Here is a tiny trained network, its code and every weight. The questions are about switching its units off for an input and a class, where a switched-off unit gives its printed mean instead of its output.

import numpy as np


def w(rows, s, z=0):
    codes = np.array(rows[::2]) - 128.0
    scale = np.full(codes.shape[1], s)
    scale[-1] = z or s
    return codes * scale


def norm(h):
    return h / np.sqrt((h * h).mean(-1, keepdims=True) + 1e-5)


def f(y):
    return np.maximum(y, 0)


def log_softmax(a):
    a = a - a.max(-1, keepdims=True)
    return a - np.log(np.exp(a).sum(-1, keepdims=True))


def net(x, mask):
    res = np.array(x, float).reshape(1, 4) / 4 @ E
    u = 0
    for l in range(2):
        y = f(norm(res) @ A[l][:, :-1].T + A[l][:, -1])
        res = res + np.where(mask[u : u + 7], y, B[l][:, -1]) @ B[l][:, :-1]
        u += 7
    return log_softmax(norm(res)[-1] @ U[:, :-1].T + U[:, -1])


A, B = {}, {}
E = w([
[168,164,62,60,188],'x0',
[214,169,254,55,45],'x1',
[69,84,124,70,141],'x2',
[57,95,115,111,231],'x3',
],0.0089)
A[0] = w([
[123,124,105,132,163,82],'L0N1',
[149,128,49,86,113,125],'L0N2',
[177,150,188,125,121,67],'L0N3',
[159,140,185,92,117,57],'L0N4',
[91,113,155,17,192,25],'L0N5',
[105,130,90,138,253,113],'L0N6',
[78,111,143,194,113,1],'L0N7',
],0.029,0.0051)
B[0] = w([
[119,136,113,113,166,165],'L0N1',
[101,216,137,159,113,181],'L0N2',
[199,136,195,100,137,197],'L0N3',
[186,158,112,43,92,199],'L0N4',
[4,5,138,190,3,220],'L0N5',
[158,127,77,34,207,253],'L0N6',
[174,85,81,233,73,170],'L0N7',
],0.031,0.019)
A[1] = w([
[104,84,86,87,247,247],'L1N1',
[92,180,156,185,107,175],'L1N2',
[90,91,183,118,212,80],'L1N3',
[112,109,78,120,210,243],'L1N4',
[77,205,57,120,132,210],'L1N5',
[176,127,165,253,156,49],'L1N6',
[112,229,190,142,102,252],'L1N7',
],0.024,0.0018)
B[1] = w([
[152,233,78,4,122,253],'L1N1',
[81,90,161,174,182,150],'L1N2',
[144,170,76,156,60,150],'L1N3',
[109,190,75,70,116,218],'L1N4',
[38,149,96,131,186,191],'L1N5',
[242,167,42,200,175,166],'L1N6',
[94,110,212,138,207,188],'L1N7',
],0.025,0.015)
U = w([
[49,5,123,133,24,192],'0',
[41,165,175,166,210,93],'1',
[196,124,50,232,119,129],'2',
[24,93,127,155,141,16],'3',
[147,147,177,173,203,1],'4',
[199,147,235,82,93,210],'5',
[73,165,8,39,148,179],'6',
],0.017,0.0071)

Each question gives the input, the list of numbers given to net, and the class t.
The units are the neurons (one row each of A and B). Each row of codes is followed by its name. A weight is (code - 128) times the scale printed after its matrix; where a second scale follows, it is the last column's (A, B and U).
mask holds one flag per neuron, layer by layer. A switched-off neuron (its flag False) gives its mean, the last column of its row in B, instead of its output. The means were averaged over made-up inputs and are rounded, as every weight is.
A unit's drop is (log p(t) with every unit on - log p(t) with that unit switched off) / (log p(t) with every unit on - log p(t) with every unit switched off).
The circuit of an input: a set's keep is (log p(t) with only the set's units on - log p(t) with every unit switched off) / (log p(t) with every unit on - log p(t) with every unit switched off). Starting from the 12 units with the biggest drops (on a tie, the unit counted first), units are removed one at a time, each time the one whose removal leaves the highest keep (on an exact tie, the one counted first), for as long as the keep stays at least 0.8.
circuit, biggest first: the units of the circuit, biggest drop first
unit that matters most: the unit with the biggest drop
top k neurons: the k neurons with the biggest drops, biggest first
drop of u: that unit's drop, to one decimal
input [-1,-6,-8,-6], class 2: unit that matters most	L0N6
input [8,2,-6,-2], class 1: circuit, biggest first	L0N2, L1N7, L0N6
input [1,0,4,-5], class 1: top 2 neurons	L0N2, L0N6
input [3,-1,-4,-7], class 1: top 2 neurons	L0N6, L1N7
input [-7,1,8,-6], class 2: circuit, biggest first	L0N7, L0N5, L0N6, L1N1
input [0,-2,-1,-3], class 2: circuit, biggest first	L0N6, L1N6, L0N4
input [-4,-2,-6,2], class 2: drop of L0N7	0.8
input [4,5,0,4], class 0: drop of L0N5	0.5
input [0,3,3,0], class 0: drop of L0N5	0.4
input [3,1,3,1], class 0: drop of L0N5	1.1
